Here is a tiny trained network, its code and every weight. The questions are about switching its units off for an input and a target symbol, where a switched-off unit gives its printed mean instead of its output.

import numpy as np


def w(rows, s, z=0):
    codes = np.array(rows[::2]) - 128.0
    scale = np.full(codes.shape[1], s)
    scale[-1] = z or s
    return codes * scale


def norm(h):
    return h / np.sqrt((h * h).mean(-1, keepdims=True) + 1e-5)


def f(y):
    return np.maximum(y, 0)


def softmax(a):
    e = np.exp(a - a.max(-1, keepdims=True))
    return e / e.sum(-1, keepdims=True)


def log_softmax(a):
    a = a - a.max(-1, keepdims=True)
    return a - np.log(np.exp(a).sum(-1, keepdims=True))


def net(x, mask):
    ids = ['ΘΞΠΩαβγδεηλμσφψ'.index(c) for c in x.split()]
    T = len(ids)
    res = E[ids] + P[:T]
    u = 0
    for l in range(2):
        q, k, v = (norm(res) @ M[l].T for M in (Q, K, V))
        z = softmax(np.where(np.tri(T) > 0, q @ k.T / 3**0.5, -1e9)) @ v
        res = res + np.where(mask[u], z, O[l][:, -1]) @ O[l][:, :-1]
        u += 1
        y = f(norm(res) @ A[l][:, :-1].T + A[l][:, -1])
        res = res + np.where(mask[u : u + 16], y, B[l][:, -1]) @ B[l][:, :-1]
        u += 16
    return log_softmax(norm(res)[-1] @ U[:, :-1].T + U[:, -1])


Q, K, V, O, A, B = {}, {}, {}, {}, {}, {}
E = w([
[127,119,118],'Θ',
[28,138,127],'Ξ',
[120,137,145],'Π',
[129,110,116],'Ω',
[116,103,125],'α',
[155,95,149],'β',
[119,138,142],'γ',
[129,109,116],'δ',
[113,101,127],'ε',
[209,115,123],'η',
[120,138,143],'λ',
[106,253,66],'μ',
[115,105,126],'σ',
[172,153,69],'φ',
[103,173,109],'ψ',
],0.039)
P = w([
[72,94,10],'0',
[80,141,162],'1',
[114,172,135],'2',
[109,175,148],'3',
[105,179,147],'4',
[101,178,146],'5',
[99,184,147],'6',
[97,177,140],'7',
],0.011)
Q[0] = w([
[104,108,252],'0.h0',
[196,145,86],'0.h0',
[120,145,83],'0.h0',
],0.018)
K[0] = w([
[112,6,95],'0.h0',
[108,195,213],'0.h0',
[138,190,124],'0.h0',
],0.018)
V[0] = w([
[73,253,144],'0.h0',
[200,216,144],'0.h0',
[195,135,114],'0.h0',
],0.0051)
O[0] = w([
[114,253,39,252],'0.h0',
[220,191,96,22],'0.h0',
[185,158,164,54],'0.h0',
],0.0045,0.0012)
A[0] = w([
[67,143,61,148],'0.n0',
[175,101,117,44],'0.n1',
[197,45,134,67],'0.n2',
[118,148,64,100],'0.n3',
[184,174,232,200],'0.n4',
[197,38,136,29],'0.n5',
[241,113,66,97],'0.n6',
[95,150,137,37],'0.n7',
[73,127,184,66],'0.n8',
[238,255,150,14],'0.n9',
[113,16,99,25],'0.n10',
[176,229,77,49],'0.n11',
[107,115,153,24],'0.n12',
[191,128,166,3],'0.n13',
[62,79,113,25],'0.n14',
[183,60,18,162],'0.n15',
],0.0097,0.0055)
B[0] = w([
[180,189,147,254],'0.n0',
[106,112,121,135],'0.n1',
[165,20,105,152],'0.n2',
[146,161,138,189],'0.n3',
[96,84,88,207],'0.n4',
[169,23,82,145],'0.n5',
[146,197,110,200],'0.n6',
[125,153,120,132],'0.n7',
[138,84,204,178],'0.n8',
[92,152,230,190],'0.n9',
[112,160,184,158],'0.n10',
[113,169,254,219],'0.n11',
[125,107,155,128],'0.n12',
[157,197,114,134],'0.n13',
[97,202,147,161],'0.n14',
[100,165,179,221],'0.n15',
],0.0084,0.0053)
Q[1] = w([
[250,198,128],'1.h0',
[51,157,170],'1.h0',
[90,144,70],'1.h0',
],0.022)
K[1] = w([
[185,191,251],'1.h0',
[97,172,43],'1.h0',
[7,121,180],'1.h0',
],0.019)
V[1] = w([
[56,116,148],'1.h0',
[34,91,129],'1.h0',
[137,99,252],'1.h0',
],0.013)
O[1] = w([
[67,148,55,115],'1.h0',
[5,161,41,2],'1.h0',
[155,43,84,91],'1.h0',
],0.012,0.0025)
A[1] = w([
[97,85,161,191],'1.n0',
[121,82,100,112],'1.n1',
[71,131,168,94],'1.n2',
[90,97,178,183],'1.n3',
[88,91,162,26],'1.n4',
[120,172,91,147],'1.n5',
[148,54,161,97],'1.n6',
[123,8,58,152],'1.n7',
[160,77,126,2],'1.n8',
[107,125,138,141],'1.n9',
[107,105,88,205],'1.n10',
[79,136,105,142],'1.n11',
[123,4,116,51],'1.n12',
[88,169,138,18],'1.n13',
[47,131,103,102],'1.n14',
[200,161,100,191],'1.n15',
],0.021,0.0062)
B[1] = w([
[124,153,93,182],'1.n0',
[149,150,96,139],'1.n1',
[132,118,144,194],'1.n2',
[134,153,47,197],'1.n3',
[142,99,200,135],'1.n4',
[138,86,125,202],'1.n5',
[161,66,97,184],'1.n6',
[169,156,26,159],'1.n7',
[71,156,132,140],'1.n8',
[143,115,138,159],'1.n9',
[147,143,83,180],'1.n10',
[166,99,144,213],'1.n11',
[130,251,120,147],'1.n12',
[106,108,149,183],'1.n13',
[161,117,173,240],'1.n14',
[94,71,141,255],'1.n15',
],0.019,0.008)
U = w([
[75,6,131,51],'Θ',
[14,107,130,162],'Ξ',
[90,115,159,124],'Π',
[102,112,98,185],'Ω',
[107,122,94,213],'α',
[174,198,80,172],'β',
[88,120,160,132],'γ',
[103,119,98,175],'δ',
[106,123,94,198],'ε',
[226,82,91,32],'η',
[89,122,152,128],'λ',
[104,224,125,178],'μ',
[104,123,97,182],'σ',
[229,231,163,2],'φ',
[63,181,165,154],'ψ',
],0.02,0.0072)

Each question gives the input, a string of symbols that net reads in full, and the target symbol t.
The units are the heads (3 rows each of Q, K, V and O) and the neurons (one row each of A and B). Each row of codes is followed by its name. A weight is (code - 128) times the scale printed after its matrix; where a second scale follows, it is the last column's (O, A, B and U).
mask holds one flag per unit, layer by layer, with each layer's heads first. A switched-off unit (its flag False) gives its mean, the last column of its rows in O or B, instead of its output. The means were averaged over made-up inputs and are rounded, as every weight is.
A unit's drop is (log p(t) with every unit on - log p(t) with that unit switched off) / (log p(t) with every unit on - log p(t) with every unit switched off).
The circuit of an input: a set's keep is (log p(t) with only the set's units on - log p(t) with every unit switched off) / (log p(t) with every unit on - log p(t) with every unit switched off). Starting from the 12 units with the biggest drops (on a tie, the unit counted first), units are removed one at a time, each time the one whose removal leaves the highest keep (on an exact tie, the one counted first), for as long as the keep stays at least 0.8.
units of the circuit, in order: the units of the circuit, biggest drop first
most important unit: the unit with the biggest drop
top k neurons: the k neurons with the biggest drops, biggest first
k most important neurons of layer l: the k neurons of layer l with the biggest drops, biggest first
drop when u is switched off: that unit's drop, to one decimal
input ψ Θ Ξ Ω Θ δ λ λ, target ψ: units of the circuit, in order -> 1.h0
input Θ Θ λ φ η λ, target Θ: top 4 neurons -> 0.n11, 0.n15, 0.n8, 0.n9
input ψ σ φ, target φ: units of the circuit, in order -> 0.n11, 1.h0
input η η ε λ, target η: top 2 neurons -> 1.n6, 1.n3
input μ Θ λ ε, target μ: units of the circuit, in order -> 1.h0, 1.n3
input μ η Π, target μ: 2 most important neurons of layer 1 -> 1.n15, 1.n3
input β φ Ω η Θ λ, target β: top 2 neurons -> 0.n11, 1.n12
input ψ Θ Ξ η Ξ η Π, target ψ: top 3 neurons -> 0.n8, 1.n15, 1.n6
input λ η Θ σ λ σ ψ, target ψ: 2 most important neurons of layer 1 -> 1.n6, 1.n15
input η η Θ φ γ λ, target η: top 3 neurons -> 1.n6, 1.n3, 0.n4
input μ η η ε γ, target μ: top 3 neurons -> 1.n15, 1.n3, 1.n14
input η μ Θ η λ α α, target η: top 2 neurons -> 0.n11, 1.n6
input Θ φ Ξ Θ γ, target Θ: 3 most important neurons of layer 1 -> 1.n14, 1.n11, 1.n7
input η Ξ ε, target η: most important unit -> 0.h0
input Θ δ ψ Π, target Θ: top 4 neurons -> 0.n11, 0.n15, 0.n8, 1.n14
input β σ β Π γ α μ Π, target β: top 3 neurons -> 0.n9, 0.n0, 0.n4
input Θ φ φ Ω Θ γ, target Θ: 2 most important neurons of layer 0 -> 0.n11, 0.n15
input η Ξ μ η Ω ψ Π, target η: 2 most important neurons of layer 0 -> 0.n11, 0.n8
input μ η σ λ γ σ, target μ: top 2 neurons -> 1.n15, 1.n3
input Θ Ξ φ λ φ φ λ, target Θ: top 2 neurons -> 0.n11, 0.n15
input λ Π φ Θ, target φ: most important unit -> 0.n11
input Θ β η φ φ, target φ: 2 most important neurons of layer 0 -> 0.n6, 0.n11
input Θ φ λ α α Θ ε Π, target Θ: 4 most important neurons of layer 0 -> 0.n11, 0.n15, 0.n8, 0.n10
input Ξ μ μ φ λ α, target Ξ: top 2 neurons -> 0.n11, 1.n6
input φ φ η φ φ γ λ α, target φ: drop when 1.h0 is switched off -> 0.6
input φ η δ Π σ, target φ: top 2 neurons -> 1.n15, 1.n3
